grid =
array([[-27, -10, -44, -24,  24, -46, -23,  21, -38],
       [ -9, -27, -22, -31,  40, -35, -47,   2, -22]])
Indices start at 1.
(1, 1) -> -27
(1, 9) -> -38
(1, 4) -> -24
(2, 8) -> 2
(2, 4) -> -31
(1, 3) -> -44
(2, 7) -> -47
(1, 5) -> 24
(2, 2) -> -27
(2, 1) -> -9
(1, 7) -> -23
(2, 9) -> -22
(1, 8) -> 21

W = [[14.404, 3.668, 9.774, 15.189, 14.440, -6.259], [6.760, 5.234, 2.179, 3.744, 2.229, 15.647], [9.154, 5.770, 9.599, 2.004, 19.462, 6.299], [6.113, 5.755, 1.794, 3.562, 0.616, 17.177], [1.906, 10.857, 11.683, 11.230, 4.168, -4.000], [1.385, 11.757, 12.723, 11.917, 4.245, -5.206], [6.162, 5.582, 1.945, 3.646, 1.002, 16.345], [15.705, 7.034, 15.763, 23.674, 16.372, -16.754], [14.703, 4.391, 10.742, 17.149, 14.133, -7.937], [6.559, 5.264, 1.998, 3.801, 1.669, 15.803], [6.282, 5.475, 1.917, 3.723, 1.089, 16.199], [6.413, 5.779, 3.945, 0.312, 7.871, 16.377], [2.077, 10.485, 11.011, 10.849, 3.694, -2.958], [6.518, 5.276, 1.957, 3.870, 1.436, 15.756]]
Rows and columns are counted from 1.
(1, 1): 14.404
(11, 6): 16.199
(8, 5): 16.372
(10, 2): 5.264
(4, 1): 6.113
(11, 4): 3.723
(11, 5): 1.089
(7, 6): 16.345
(7, 4): 3.646
(12, 5): 7.871
(3, 5): 19.462
(14, 6): 15.756
(6, 6): -5.206
(12, 4): 0.312
(8, 3): 15.763
(12, 2): 5.779
(3, 3): 9.599
(9, 3): 10.742
(1, 5): 14.440
(14, 2): 5.276
(9, 1): 14.703
(3, 1): 9.154
(5, 3): 11.683
(6, 5): 4.245
(11, 1): 6.282
(14, 4): 3.870
(1, 3): 9.774
(2, 3): 2.179
(10, 5): 1.669
(7, 1): 6.162
(10, 6): 15.803
(13, 3): 11.011
(2, 1): 6.760
(5, 6): -4.000
(10, 3): 1.998

M =
[[1.44,-2.77,2.18,2.19,5.73],
[1.28,4.03,0.70,-0.43,-2.09],
[-1.42,-2.91,-3.38,-2.54,-2.26],
[-1.56,-3.37,-3.83,-2.93,-2.50],
[1.17,3.76,0.72,-0.34,-1.87],
[-5.51,-7.25,-1.33,2.75,2.45],
[-3.69,-4.37,0.30,3.15,2.70],
[1.08,3.52,0.86,-0.08,-1.51],
[1.14,3.72,0.75,-0.26,-1.82],
[2.14,2.15,1.78,0.32,1.23],
[-1.32,-2.49,-3.17,-2.45,-2.33],
[1.04,3.57,0.83,-0.13,-1.62],
[3.48,2.91,1.95,-0.48,1.32],
[1.06,3.31,1.05,0.13,-1.12],
[1.12,3.44,0.91,-0.03,-1.38]]
Indices start at 1.
(1, 1): 1.44
(2, 3): 0.70
(9, 5): -1.82
(10, 4): 0.32
(8, 5): -1.51
(2, 1): 1.28
(6, 4): 2.75
(10, 2): 2.15
(12, 4): -0.13
(15, 4): -0.03
(1, 2): -2.77
(9, 4): -0.26
(15, 3): 0.91
(13, 3): 1.95
(3, 3): -3.38
(3, 5): -2.26
(1, 4): 2.19
(15, 5): -1.38
(11, 2): -2.49
(1, 3): 2.18
(8, 3): 0.86
(7, 1): -3.69
(5, 1): 1.17
(14, 5): -1.12
(15, 1): 1.12
(10, 5): 1.23
(10, 3): 1.78
(9, 2): 3.72
(8, 2): 3.52
(14, 3): 1.05
(12, 2): 3.57
(11, 1): -1.32

a = ((146, 120, 122, 103, 80), (138, 172, 98, 79, 111), (197, 91, 138, 166, 155), (91, 117, 190, 157, 123), (142, 141, 102, 63, 125), (128, 198, 137, 175, 113), (150, 134, 143, 133, 214), (172, 77, 141, 131, 121), (160, 162, 102, 94, 187), (93, 175, 131, 80, 144), (124, 207, 122, 145, 119), (140, 207, 117, 146, 156), (102, 204, 145, 148, 156), (122, 157, 151, 170, 76), (194, 93, 145, 182, 143))
Indices start at 1.
row 1 col 1 => 146
row 11 col 1 => 124
row 1 col 5 => 80
row 11 col 5 => 119
row 8 col 1 => 172
row 3 col 5 => 155
row 10 col 3 => 131
row 9 col 3 => 102
row 4 col 2 => 117
row 9 col 5 => 187
row 6 col 2 => 198
row 7 col 2 => 134
row 14 col 1 => 122
row 13 col 5 => 156
row 14 col 5 => 76
row 15 col 5 => 143
row 3 col 4 => 166
row 13 col 3 => 145
row 5 col 5 => 125
row 8 col 4 => 131
row 12 col 4 => 146
row 12 col 1 => 140
row 8 col 2 => 77
row 6 col 3 => 137
row 15 col 4 => 182
row 7 col 4 => 133
row 4 col 5 => 123
row 2 col 3 => 98
row 14 col 4 => 170
row 6 col 5 => 113
row 7 col 3 => 143
row 8 col 3 => 141
row 2 col 1 => 138
row 11 col 2 => 207
row 5 col 1 => 142

B =
-18.168,17.308,11.039,-22.198,-21.047,15.697
15.426,-9.103,-11.008,-6.435,8.552,-5.425
7.292,-19.321,-7.572,-5.480,2.645,-16.488
-7.088,-5.636,-1.757,-7.570,-9.176,-5.481
6.156,5.110,-6.457,-9.010,0.829,7.295
-10.865,6.694,2.666,-12.442,-12.205,5.933
-6.674,-10.170,-8.387,1.554,-10.159,-10.920
-8.043,-2.845,-4.134,-4.796,-11.648,-3.256
8.758,-2.189,-7.334,-8.796,4.586,0.386
-0.384,-5.871,-8.565,-2.082,-4.126,-5.444
12.586,-6.075,-9.114,-7.578,8.079,-3.269
12.151,8.700,-10.077,-8.611,3.126,11.851
-10.485,13.213,7.950,-20.636,-11.465,13.223
-19.644,11.103,5.815,-13.265,-24.248,8.587
Rows and columns are counted from 1.
(1, 1) => -18.168
(8, 4) => -4.796
(9, 4) => -8.796
(2, 3) => -11.008
(4, 5) => -9.176
(7, 4) => 1.554
(7, 5) => -10.159
(13, 2) => 13.213
(8, 3) => -4.134
(1, 2) => 17.308
(10, 2) => -5.871
(5, 5) => 0.829
(6, 3) => 2.666
(3, 3) => -7.572
(5, 6) => 7.295
(3, 6) => -16.488
(12, 6) => 11.851
(5, 2) => 5.110
(10, 3) => -8.565
(1, 3) => 11.039
(11, 3) => -9.114
(4, 4) => -7.570
(9, 3) => -7.334
(5, 3) => -6.457
(13, 1) => -10.485
(3, 2) => -19.321
(14, 4) => -13.265
(10, 6) => -5.444
(9, 1) => 8.758
(1, 6) => 15.697
